(in the rows, 128 means zero)
Facts:
(bagor, ω, daropak); (banul, ω, miple); (bapa, ω, plizu)
(bimu, ω, rufem); (boli, ω, luno); (braflin, ω, stota)
(brifin, ω, drikil); (briskin, ω, pafe); (brobrulo, ω, pleman)
(brovis, ω, rokam); (brufos, ω, kilaner); (buklu, ω, brepak)
(bustem, ω, pleman); (butrabri, ω, karuk); (buzastas, ω, brobrulo)
(detas, ω, kezim); (disi, ω, stubran); (dreklak, ω, rufem)
(drikil, ω, tistal); (dripi, ω, flamaski); (dukik, ω, tifepal)
(faler, ω, flozum); (femil, ω, pokul); (fepli, ω, rokam)
(flamaski, ω, kozir); (fluges, ω, trorek); (fomun, ω, gogra)
(funen, ω, flozum); (gada, ω, miple); (gasa, ω, tapel)
(givam, ω, karuk); (gogra, ω, trorek); (griflos, ω, brepak)
(grikla, ω, kezim); (grozo, ω, stubran); (grunon, ω, grogrol)
(grupor, ω, plevin); (karuk, ω, raflol); (kezim, ω, miple)
(kilaner, ω, brepak); (kleris, ω, gogra); (klilem, ω, pleman)
(klopluvin, ω, daropak); (kluflir, ω, stokuri); (lenun, ω, tifepal)
(lidrom, ω, faler); (lopin, ω, lenun); (lotro, ω, kozir)
(lubrer, ω, tubrom); (luno, ω, trorek); (maklen, ω, grogrol)
(makluk, ω, votrun); (malas, ω, plizu); (mebruk, ω, plise)
(nelos, ω, mesan); (nito, ω, funen); (nivo, ω, tifepal)
(nofu, ω, tapel); (pafe, ω, plizu); (pelo, ω, seruk)
(peval, ω, maklen); (piplen, ω, plafik); (plafik, ω, grogrol)
(plevin, ω, tistal); (plise, ω, flozum); (plitron, ω, funen)
(pluplol, ω, skedel); (pokul, ω, miple); (pufem, ω, kozir)
(replu, ω, stemom); (rikol, ω, brobrulo); (rokam, ω, tifepal)
(rutri, ω, pokul); (skedel, ω, daropak); (skoplofar, ω, skedel)
(sorok, ω, tistal); (stalam, ω, stota); (stemom, ω, trorek)
(stokuri, ω, tifepal); (suver, ω, faler); (tapel, ω, stota)
(todrobi, ω, stemom); (tristu, ω, sufik); (tritre, ω, pokul)
(trizagro, ω, plise); (trubo, ω, raflol); (trugo, ω, funen)
(truzar, ω, sovar); (tubrom, ω, rufem); (tugen, ω, plevin)
(vaketran, ω, miple); (vavo, ω, faler); (vifum, ω, pleman)
(votrun, ω, plizu); (zadom, ω, kozir); (zaflus, ω, plafik)
(zikim, ω, zadom); (zirunor, ω, tristu); (zomamir, ω, raflol)
(zoskes, ω, maklen); (bagor, μ, peval); (bagor, μ, tristu)
(detas, μ, sufik); (detas, μ, brufos); (femil, μ, tugen)
(femil, μ, skedel); (fepli, μ, dreklak); (fepli, μ, tristu)
(fomun, μ, zikim); (givam, μ, drikil); (givam, μ, zikim)
(griflos, μ, gada); (griflos, μ, kleris); (lidrom, μ, sufik)
(lubrer, μ, brobrulo); (lubrer, μ, replu); (lubrer, μ, gada)
(mesan, μ, malas); (nito, μ, tugen); (nito, μ, miple)
(nivo, μ, bustem); (pelo, μ, bapa); (pelo, μ, plizu)
(piplen, μ, trugo); (plevin, μ, sufik); (plevin, μ, stubran)
(pluplol, μ, zikim); (pokul, μ, miple); (pokul, μ, nofu)
(pufem, μ, grozo); (raflol, μ, brovis); (rikol, μ, stokuri)
(rikol, μ, todrobi); (rokam, μ, sufik); (rutri, μ, stalam)
(sovar, μ, grogrol); (stota, μ, maklen); (trizagro, μ, brifin)
(trizagro, μ, drikil); (trubo, μ, pafe); (truzar, μ, drikil)
(vaketran, μ, makluk); (vaketran, μ, luno); (vaketran, μ, fluges)
(vavo, μ, lopin); (vavo, μ, klilem); (vifum, μ, miple)

Known rows:
brifin: [133 132 136  98 120 137 146  98 145 160 146 109 106 122 130 131 105 145
 122 135 136 120 117 107 112 156 146 133 109 113 139 152 140 124 131 124
 141 113 150 162 127 121 150 113 146 128 155 140 125 106  96 142 122]
griflos: [155 164 115 104 110 128 156  90 146 130 157 131 138 109 116 127  97 130
 153 162 147 135 107  98 132 144 167 124 103 113 137 140 150 127 117 142
  82 125  99 149 125 139 133 102 126 145 163 118 140 104 136 146 148]
rikol: [ 93 137 187 138 113 136 158  85 128 150 176 125 146 120 140 140 112 136
 113 135 107 114 114  90 114 146 135 122 122 101 155 145 111 127 118 140
 120 129 112 157 123 164 125 114 126 138 181 107 115  74 175  93 169]
plizu: [123 105 109 146 144 118 113 144 157 108  78 114 121 138 127 115 174  98
 151 127 119 107 130 152 165 137  97 141 146 165 121 103 134 141 146  97
 127 132 126 130 112 116 136 163  78 121  66 110 108 163 114 119  89]
lenun: [150 124 121 168 170 126  76 194 112 104 106 222  97 154 108 115 156 191
  83 123 126  94 144 168 142  86  86 136 133 151  78 107 101 131 100 111
  30 102 102  85 100 137 129 152  73 130  74  98 128 166 105 135 165]
malas: [131 141 140 102 114 144 142 101 149 154 134 114 119 126 135 125 104 147
 127 137 128 113 109  97 111 149 133 135 115 113 141 146 135 125 141 126
 150 115 145 148 123 131 142 109 155 134 151 141 129 110 109 141 122]
plevin: [ 90 118 137 124 151 111 121 138 170  96 117 117 128 147 108 135 173  92
 181 156 131 120 109 162 160 137 139 145 145 140 128  89 168 136 151 111
 147 142 120 118 112 117 145 136  27 114  36  96 126 178 108 105 100]
brobrulo: [ 81  80 150 224 128 100  96 132 134 103 134 123 161 122 171 155 187 108
 114 100  81 103 156 160 193 135  89 111 126 173 151 149  70 162 111  99
  78 144  71 159 122 162 106 185  82 157 122  78  86  99 207  49 199]
grozo: [131 144 142 107 115 142 140 103 135 151 140 122 123 123 138 129 104 152
 119 130 128 120 118 101 109 140 131 129 115 112 139 146 128 124 134 133
 146 115 140 140 127 135 131 109 164 134 160 144 132 107 120 135 133]
miple: [118  86 131 140  75  77 141 201 113  79  88 113 145  87 136 102 137  23
 101 106 100 164 154 174 156  87  87 166 110 173  99 120 169 110  98 126
 111 170 148 101 157  79 119 141 167  78  39 104 129 170 148 171 204]
plitron: [138 132 136 106 104 135 119 151 110 139 154 125 136 139 132 145 118 159
 110 132 143 118 156  97 125 143 170 125 129  81 155 130 117 109 145 136
 149 128 124 145 132 110 117 123 158 128 178 179 146 108 123 159  96]
luno: [129 129  78 142 191 129  82 105  75  64 150 137 117 140 115  94 159  60
 170 134  96 160 147 185 148 114  65  81 164 186 127 117 112 151 126 127
 134 132 125  61 171 147 110 149 157 153  79 110  97 160 138 102  72]
kleris: [151 162  98  98 137 145 117  76 107 118 182 129 120 118 128 116  91 120
 151 149 122 153 119 123 114 138 125  93 113 131 149 165 127 135 121 144
 127 116 128 113 162 148 128 100 201 164 162 138 125 106 123 139 126]
tritre: [131 139 143  99  89 106 162 123 134 144 143 112 135  89 142 113  83 116
 101 112 120 144 124 109  95 120 129 144  86 119 127 149 144 105 122 136
 153 131 139 138 140 108 122  87 211 115 134 150 141 117 119 151 183]
tapel: [121 101 108 159 143 117 107 146 143 108  87 121 127 136 132 125 172 104
 142 119 119 116 136 159 164 127 101 133 143 166 119 111 123 144 136 103
 122 133 122 124 118 123 129 164  85 126  79 110 111 156 129 110 109]
brufos: [126 138 139 107 114 139 133 110 140 151 147 119 122 125 139 140 103 153
 124 133 132 125 115 111 110 139 143 128 110 110 141 153 132 127 136 133
 152 119 142 140 130 131 137 106 156 135 152 144 137 110 114 134 143]
zadom: [123 101 105 148 143 117 110 148 156 109  78 115 121 137 127 117 173  96
 150 125 121 111 130 156 165 137 102 140 143 165 121 109 134 142 144  98
 124 133 126 130 114 114 138 163  78 123  65 109 108 163 113 121  94]
fepli: [145 147 139 124 137 159 157 141 122 158 163 184  93 147  82 123  70 157
  86 126 131 128  90 106  66  90 169 150 123  70 132 127 106 120 103 157
  68 121  98 126 106 158 153  96 117 129 148 137 131 111 111 150 174]
plafik: [157 112  63 191 146 123 128 125 121 130  18 114 147 123 147 173 173 145
 152  83 175 172 136 177 155  62 117 129 156 192  57  91 130 176 123 137
 173 141 156  83 117 138  92 172  85 106 133 136 153 175 171  78 122]
bimu: [132 138 137 110 114 141 136 108 138 151 141 120 122 123 139 134 102 150
 120 130 130 125 116 107 109 140 139 129 113 112 140 153 128 126 132 132
 141 118 141 143 130 132 137 111 161 136 159 143 133 106 116 138 139]
todrobi: [135 156 119  97 142 152 121  77  99 127 179 127 115 126 129 113  94 123
 140 142 115 146 119 119 100 137 113  97 126 126 147 155 122 131 128 145
 153 115 145 106 161 149 127 101 203 153 158 141 122 108 121 132 112]

Rows:
No name comes twice in this set of rows, the named rows included.
[149 142 115 125 115 147 147  95 130 164 105 114 131 117 146 159 103 169
 126 113 158 150 113 114 106 110 147 126 118 126 111 143 133 143 126 148
 170 121 159 126 129 140 121 114 159 127 186 154 153 116 137 121 143] : grunon
[127  90  86 175 148 123 122 167 137 113  89 127 113 144 109 126 152  74
 127  92 114 136 128 168 139  92 125 146 149 148 131 102 100 150 132 117
 117 152  99 122 116 129 134 164  93 123  72 136 103 161 129 114 120] : tristu
[143 159 131 120 121 146 174  78 123 160 113 121 141 118 127 150 103 158
 140 129 162 153 103 101 100 107 154 130 134 114 103 115 146 136 121 160
 162 126 152 116 121 150 116 107 128 114 188 136 154 115 157 112 129] : piplen
[130 148 155  99 112 134 146 135 105 133 165 132 146 140 112 135 117 144
 122 149 145 118 147  83 119 140 177 128 145  68 151 102 129 101 139 146
 139 135 115 138 125 119 113 114 128 117 179 161 144 106 142 153  81] : vavo
[110  99 144 133  80  69 168 190 110  74 102 119 155  81 117  92 132   5
 111 118 103 172 144 165 148  83  98 170 118 161  94  98 181  99  91 137
 100 179 134  98 152  82 115 128 144  68  36  87 131 170 162 165 202] : pokul
[128 134 130 118 122 152 177 112 140 158 153 124 113 135  95 129  78 102
 122 123 128 144  87 101  80 113 177 146 130  81 155 129 120 128 124 154
 128 142 110 148 119 148 152 103 128 127 151 146 121 105 128 136 139] : bagor
[156 117  68 191 147 123 133 119 120 130  18 115 147 123 147 169 175 146
 152  84 173 167 137 171 154  62 110 130 159 193  55  83 129 175 125 136
 177 139 157  79 114 140  88 170  87 104 133 135 151 175 174  75 116] : maklen
[124  88 106 145 170  98 128 130 141 128 108 102  98 130 111 122 179  99
 137 119 139 123 150 169 163 161 125 132 135 169 106 113 141 131 119  92
 110 122 140 167 121  91 151 169  51 108  81 102  96 152  87 110  75] : drikil
[ 96 156 174  85 100 103 169 112 136 129 186 121 146 101 126 138  86 120
 129 140 131 154 109 119  93 113 167 143  93  94 132 132 171 105 125 153
 172 140 129 118 140 118 124  63 159 110 116 134 158 129 127 127 194] : detas
[ 98 151 170  87 114 124 127 142 115 121 202 134 149 148 116 173 118 161
 137 160 155 134 140 110 119 133 211 125 130  55 159 111 148 106 148 155
 176 138 115 123 134 117 116  93 107 119 153 166 168 123 129 134 118] : lidrom
[113 145 159 150 183 118  78 191 114  87 157 242 106 167  89 141 153 207
 103 152 138 104 127 181 133  73 124 138 132 122  79  90 129 129  98 131
  43 108  92  60  97 148 130 120  22 122  50  81 152 182 107 113 194] : rokam
[122 156 118  96 158 150 120 115  95 132 152 129 158 127 110  93  77 115
 178 137 130 182  91 118  60 153 131  67 143  97 138 161 121  94 121 164
 125 133 129 111 167 139 132  91 155 169 164  98 146 100 131 118 102] : fomun

The same elements again, as new rows of numbers:
Known rows:
grogrol: [105  68  90  95 131 143 122 138  92 158 102 100  83 148  50]
nelos: [141 133 134 148 119 109 160 132 112 119 113 140 138 125 154]
disi: [140 132 134 149 118 110 161 132 112 120 112 141 140 125 156]
flamaski: [109 100  97  90 125 145  91 144 148 136 159 101 123 175 109]
pufem: [127 161 156 153 116 110 135  78 147 101 104 140 122 137 141]
truzar: [127 177 150 127  64 120 106  96 126 119  85 148 124  88 175]
vifum: [137 144 153 176  78 166 160  69 134  95 130 216 164  91 102]
boli: [185 159 124 174 117  97 145 167 113 131 117 152 133 106 122]
bimu: [140 132 132 150 117 109 160 130 112 119 113 139 139 128 155]
raflol: [ 98 126 125 101 131 147  73 100 172 123 141 116 111 153  81]
seruk: [114  99 102  94 136 146  95 152 140 142 154 110 124 149  98]
miple: [166  85  97  58 154 169 119 111 135 152 223 197  73  98 118]
tistal: [119 107  95  80 124 141  87 136 156 136 165  79 110 193 126]
nivo: [141 146 141 140 150 121 141  63 175 108  78 120 156  95 148]
maklen: [104  64  87  94 129 144 128 136  83 163  95  99  76 148  43]
grikla: [144 133 131 122 156  91 159 127 108 128 142 184 100  92 179]
tristu: [116 143  84  71 152 164  97 155 107  76 144 101 146 157  83]
trugo: [135 121 214 155 139 125 157 148  99 124 112 103 138 127 163]
fomun: [141 223 125 195 113 128 168 151 178 122 120 134  79  85 115]
buzastas: [100 123 138 170 104 117 161 149 110 106 113 207 183 101 126]
bapa: [137 131 135 145 114 101 157 126 123 115 113 135 136 144 159]

Rows:
No name comes twice in this set of rows, the named rows included.
[192 160 128 178 120  90 143 171 118 132 114 155 130 106 114] : todrobi
[105 186 222 159 131 118 142  89  81 179 132  75 153 103 134] : lidrom
[ 89 132  98  86 135 121  97 135 102 220 181  78 152 140  78] : sufik
[141 128 142 148 124 101 159 131 121 119 107 144 136 129 150] : grozo
[136 134 109 140 120 122 187 125  52 103  71 126 119 123 112] : peval
[149 129 129 150 103 122 167 120 115 117 123 146 143 132 154] : nofu
[189 157 127 174 120  92 145 167 116 130 115 154 130 107 116] : fluges
[144 137 129 141 110 106 156 121 123 116 122 118 130 155 173] : sorok
[ 51  78 101 149 121 167  80 169 128 118 157 205 189 110  73] : brobrulo
[148 156 158 125 154 104 148  68 137 118 142 204  80  82 159] : femil
[164 142 226 164 104 177 159  74 118 114 132 123 130 112 134] : nito
[ 66  88 106 117 119 155  95 172 137 126 154 186 177 122  65] : pleman
[125 153 231 163 136 135 138 101 120 113 104 104 126 118 146] : vavo
[190 155 115 201 122 105 127 164 105 128 121 151 131  99 133] : replu
[109  97 105  88 130 136  89 141 157 135 154 103 120 180 105] : pafe

